Here is a tiny trained network, its code and every weight. The questions are about switching its units off for an input and a target symbol, where a switched-off unit gives its printed mean instead of its output.

import numpy as np


def w(rows, s, z=0):
    codes = np.array(rows[::2]) - 128.0
    scale = np.full(codes.shape[1], s)
    scale[-1] = z or s
    return codes * scale


def norm(h):
    return h / np.sqrt((h * h).mean(-1, keepdims=True) + 1e-5)


def f(y):
    return np.maximum(y, 0)


def softmax(a):
    e = np.exp(a - a.max(-1, keepdims=True))
    return e / e.sum(-1, keepdims=True)


def log_softmax(a):
    a = a - a.max(-1, keepdims=True)
    return a - np.log(np.exp(a).sum(-1, keepdims=True))


def net(x, mask):
    ids = ['ΘΞΦΩαβγζλμπτψ'.index(c) for c in x.split()]
    T = len(ids)
    res = E[ids] + P[:T]
    u = 0
    for l in range(2):
        q, k, v = (norm(res) @ M[l].T for M in (Q, K, V))
        z = softmax(np.where(np.tri(T) > 0, q @ k.T / 2**0.5, -1e9)) @ v
        res = res + np.where(mask[u], z, O[l][:, -1]) @ O[l][:, :-1]
        u += 1
        y = f(norm(res) @ A[l][:, :-1].T + A[l][:, -1])
        res = res + np.where(mask[u : u + 4], y, B[l][:, -1]) @ B[l][:, :-1]
        u += 4
    return log_softmax(norm(res)[-1] @ U[:, :-1].T + U[:, -1])


Q, K, V, O, A, B = {}, {}, {}, {}, {}, {}
E = w([
[97,119,152,141,136],'Θ',
[88,127,80,152,111],'Ξ',
[88,168,124,70,162],'Φ',
[116,118,39,95,143],'Ω',
[89,145,124,118,150],'α',
[102,109,159,136,130],'β',
[114,97,162,160,149],'γ',
[109,139,108,103,50],'ζ',
[124,107,178,147,151],'λ',
[104,119,156,138,145],'μ',
[109,101,169,147,122],'π',
[100,119,7,120,81],'τ',
[106,121,209,74,169],'ψ',
],0.018)
P = w([
[82,88,123,64,134],'0',
[92,131,129,87,141],'1',
[210,1,76,132,166],'2',
[56,28,177,100,127],'3',
[98,148,135,102,143],'4',
[212,7,87,139,143],'5',
[59,35,184,113,121],'6',
[103,164,142,121,145],'7',
[212,13,93,148,139],'8',
[58,33,184,120,112],'9',
[111,187,151,158,139],'10',
[216,12,83,149,142],'11',
[78,40,192,118,129],'12',
],0.016)
Q[0] = w([
[2,70,155,185,172],'L0H1',
[162,89,85,212,96],'L0H1',
],0.018)
K[0] = w([
[130,253,174,232,98],'L0H1',
[108,85,95,204,49],'L0H1',
],0.017)
V[0] = w([
[82,60,63,209,254],'L0H1',
[59,178,28,128,6],'L0H1',
],0.0058)
O[0] = w([
[139,97,4,205,171,252],'L0H1',
[56,122,152,186,2,108],'L0H1',
],0.0085,0.0025)
A[0] = w([
[110,207,2,152,73,164],'L0N1',
[105,134,243,63,118,2],'L0N2',
[95,158,134,115,39,234],'L0N3',
[147,5,240,189,146,102],'L0N4',
],0.0091,0.0039)
B[0] = w([
[126,210,245,44,106,174],'L0N1',
[42,141,19,254,77,166],'L0N2',
[114,98,134,57,221,168],'L0N3',
[137,167,42,36,118,254],'L0N4',
],0.0075,0.0085)
Q[1] = w([
[227,114,207,231,152],'L1H1',
[254,156,137,119,104],'L1H1',
],0.014)
K[1] = w([
[90,79,118,99,147],'L1H1',
[143,4,112,75,77],'L1H1',
],0.021)
V[1] = w([
[43,178,1,157,120],'L1H1',
[228,237,33,43,78],'L1H1',
],0.0087)
O[1] = w([
[209,224,18,235,83,254],'L1H1',
[63,192,9,2,18,127],'L1H1',
],0.0069,0.0072)
A[1] = w([
[114,67,107,253,31,184],'L1N1',
[87,43,113,179,23,24],'L1N2',
[182,75,231,177,161,228],'L1N3',
[255,196,152,168,141,1],'L1N4',
],0.011,0.004)
B[1] = w([
[240,165,210,115,114,253],'L1N1',
[53,184,100,175,209,186],'L1N2',
[120,88,52,180,62,176],'L1N3',
[197,7,41,100,191,159],'L1N4',
],0.013,0.0065)
U = w([
[88,61,104,195,90,126],'Θ',
[237,138,223,113,140,218],'Ξ',
[161,123,73,94,250,79],'Φ',
[100,112,109,156,205,107],'Ω',
[94,235,26,177,204,2],'α',
[93,155,75,119,113,123],'β',
[82,94,213,152,53,254],'γ',
[119,86,85,65,8,152],'ζ',
[60,138,86,195,203,92],'λ',
[115,168,197,146,235,159],'μ',
[127,44,176,212,9,204],'π',
[172,207,15,175,40,24],'τ',
[180,50,223,2,163,238],'ψ',
],0.0096,0.0069)

Each question gives the input, a string of symbols that net reads in full, and the target symbol t.
The units are the heads (2 rows each of Q, K, V and O) and the neurons (one row each of A and B). Each row of codes is followed by its name. A weight is (code - 128) times the scale printed after its matrix; where a second scale follows, it is the last column's (O, A, B and U).
mask holds one flag per unit, layer by layer, with each layer's heads first. A switched-off unit (its flag False) gives its mean, the last column of its rows in O or B, instead of its output. The means were averaged over made-up inputs and are rounded, as every weight is.
A unit's drop is (log p(t) with every unit on - log p(t) with that unit switched off) / (log p(t) with every unit on - log p(t) with every unit switched off).
The circuit of an input: a set's keep is (log p(t) with only the set's units on - log p(t) with every unit switched off) / (log p(t) with every unit on - log p(t) with every unit switched off). Starting from all 10 units, units are removed one at a time, each time the one whose removal leaves the highest keep (on an exact tie, the one counted first), for as long as the keep stays at least 0.8.
units of the circuit, in order: the units of the circuit, biggest drop first
k most important neurons: the k neurons with the biggest drops, biggest first
k most important neurons of layer l: the k neurons of layer l with the biggest drops, biggest first
input α λ α Ξ τ α, target τ: most important neuron of layer 0 -> (L0N1)
input τ λ Θ Θ ψ β ζ Θ Θ, target ζ: 2 most important neurons of layer 0 -> (L0N4; L0N2)
input λ ζ π Ω π α β ζ β β λ π τ, target ψ: 3 most important neurons -> (L0N2; L0N4; L1N3)
input α π μ Ξ ψ, target λ: 3 most important neurons of layer 0 -> (L0N2; L0N4; L0N1)
input ζ β β β Ξ ψ α λ ψ μ, target ψ: units of the circuit, in order -> (L0H1; L1H1)
input Ξ ζ λ α μ Φ β ψ Ξ ζ Θ β α, target π: units of the circuit, in order -> (L1H1; L0N4; L1N3)
input Θ Θ π ψ τ, target ζ: 2 most important neurons of layer 0 -> (L0N1; L0N2)
input β Ξ Θ Θ λ Ξ Φ Ω Θ μ β Ξ, target Ξ: units of the circuit, in order -> (L1N1; L0N4)
input μ π π Ω ζ, target ψ: units of the circuit, in order -> (L0N1; L0N3)
input λ β α Ξ τ β, target τ: 2 most important neurons of layer 1 -> (L1N2; L1N4)
input τ γ α π Θ ψ Φ γ β Θ β Ω μ, target Ξ: 3 most important neurons -> (L0N1; L0N2; L1N1)
input ζ ζ Ξ τ Θ, target π: 2 most important neurons -> (L0N4; L1N3)
input β β β β Φ β ψ ζ π τ, target γ: 2 most important neurons -> (L0N4; L1N1)
input Φ α ζ β β τ β, target Ξ: units of the circuit, in order -> (L1N1)
input β α τ λ λ Ξ β λ β Ξ, target ψ: units of the circuit, in order -> (L0H1; L1H1)
input ψ τ α μ λ α β, target ψ: units of the circuit, in order -> (L0H1; L1H1)
input π λ π Θ μ ψ ψ ζ, target ψ: 2 most important neurons of layer 0 -> (L0N1; L0N2)
input Ξ Θ π π α β β Θ β ψ, target π: 2 most important neurons of layer 0 -> (L0N4; L0N3)
input γ τ Θ, target τ: 3 most important neurons of layer 1 -> (L1N2; L1N1; L1N4)
input π τ μ, target τ: units of the circuit, in order -> (L0H1; L1H1)
input β ζ α, target ζ: units of the circuit, in order -> (L0H1)
